Here is a tiny trained network, its code and every weight. The questions are about switching its units off for an input and a class, where a switched-off unit gives its printed mean instead of its output.

import numpy as np


def w(rows, s, z=0):
    codes = np.array(rows[::2]) - 128.0
    scale = np.full(codes.shape[1], s)
    scale[-1] = z or s
    return codes * scale


def norm(h):
    return h / np.sqrt((h * h).mean(-1, keepdims=True) + 1e-5)


def f(y):
    return np.maximum(y, 0)


def log_softmax(a):
    a = a - a.max(-1, keepdims=True)
    return a - np.log(np.exp(a).sum(-1, keepdims=True))


def net(x, mask):
    res = np.array(x, float).reshape(1, 7) / 4 @ E
    u = 0
    for l in range(2):
        y = f(norm(res) @ A[l][:, :-1].T + A[l][:, -1])
        res = res + np.where(mask[u : u + 5], y, B[l][:, -1]) @ B[l][:, :-1]
        u += 5
    return log_softmax(norm(res)[-1] @ U[:, :-1].T + U[:, -1])


A, B = {}, {}
E = w([
[164,128,148],'x0',
[201,118,173],'x1',
[173,138,155],'x2',
[146,117,128],'x3',
[131,2,140],'x4',
[145,127,140],'x5',
[75,142,223],'x6',
],0.009)
A[0] = w([
[86,163,113,94],'L0N0',
[52,110,255,125],'L0N1',
[165,111,143,2],'L0N2',
[48,50,142,178],'L0N3',
[241,61,204,165],'L0N4',
],0.013,0.0092)
B[0] = w([
[108,103,160,149],'L0N0',
[173,99,7,227],'L0N1',
[67,76,120,128],'L0N2',
[35,25,114,232],'L0N3',
[58,67,119,254],'L0N4',
],0.015,0.0083)
A[1] = w([
[154,191,166,8],'L1N0',
[196,99,84,224],'L1N1',
[158,100,155,2],'L1N2',
[115,241,158,207],'L1N3',
[90,128,253,45],'L1N4',
],0.013,0.0054)
B[1] = w([
[100,119,169,143],'L1N0',
[54,75,75,255],'L1N1',
[11,115,119,128],'L1N2',
[126,120,206,220],'L1N3',
[86,31,97,134],'L1N4',
],0.012,0.006)
U = w([
[140,103,144,171],'0',
[206,130,2,96],'1',
[126,103,177,137],'2',
[193,146,222,196],'3',
[174,126,140,132],'4',
[130,117,111,1],'5',
[174,123,158,79],'6',
],0.0078,0.0057)

Each question gives the input, the list of numbers given to net, and the class t.
The units are the neurons (one row each of A and B). Each row of codes is followed by its name. A weight is (code - 128) times the scale printed after its matrix; where a second scale follows, it is the last column's (A, B and U).
mask holds one flag per neuron, layer by layer. A switched-off neuron (its flag False) gives its mean, the last column of its row in B, instead of its output. The means were averaged over made-up inputs and are rounded, as every weight is.
A unit's drop is (log p(t) with every unit on - log p(t) with that unit switched off) / (log p(t) with every unit on - log p(t) with every unit switched off).
The circuit of an input: a set's keep is (log p(t) with only the set's units on - log p(t) with every unit switched off) / (log p(t) with every unit on - log p(t) with every unit switched off). Starting from all 10 units, units are removed one at a time, each time the one whose removal leaves the highest keep (on an exact tie, the one counted first), for as long as the keep stays at least 0.8.
circuit, biggest first: the units of the circuit, biggest drop first
top k neurons: the k neurons with the biggest drops, biggest first
top k neurons in layer l: the k neurons of layer l with the biggest drops, biggest first
drop when u is switched off: that unit's drop, to one decimal
input [6,6,-3,6,-6,6,7], class 1: circuit, biggest first -> L0N1, L0N3
input [3,-1,0,1,-5,5,1], class 3: top 3 neurons in layer 0 -> L0N1, L0N3, L0N4
input [-3,-3,-5,5,-4,7,7], class 1: top neuron -> L0N1
input [-5,-1,0,-4,-4,-1,6], class 1: top 2 neurons in layer 0 -> L0N1, L0N4
input [-6,6,-1,6,-7,0,-5], class 3: top 4 neurons -> L0N1, L0N3, L0N4, L1N3
input [6,-7,-3,8,1,5,8], class 1: top 3 neurons -> L0N1, L0N4, L1N3
input [1,5,0,3,-8,7,5], class 3: top 2 neurons -> L0N3, L1N3
input [1,-5,-5,-6,-8,-4,-6], class 3: top 4 neurons in layer 0 -> L0N1, L0N3, L0N4, L0N0
input [-5,6,4,6,3,4,8], class 1: top 2 neurons -> L0N1, L1N3
input [7,7,-7,-7,5,-7,8], class 1: top 2 neurons -> L0N1, L1N3
input [-4,2,1,-4,2,5,6], class 1: drop when L0N1 is switched off -> 0.9
input [7,2,-7,-3,3,-2,8], class 1: drop when L1N1 is switched off -> 0.0
input [4,-2,7,-6,3,-4,8], class 1: drop when L0N1 is switched off -> 0.9
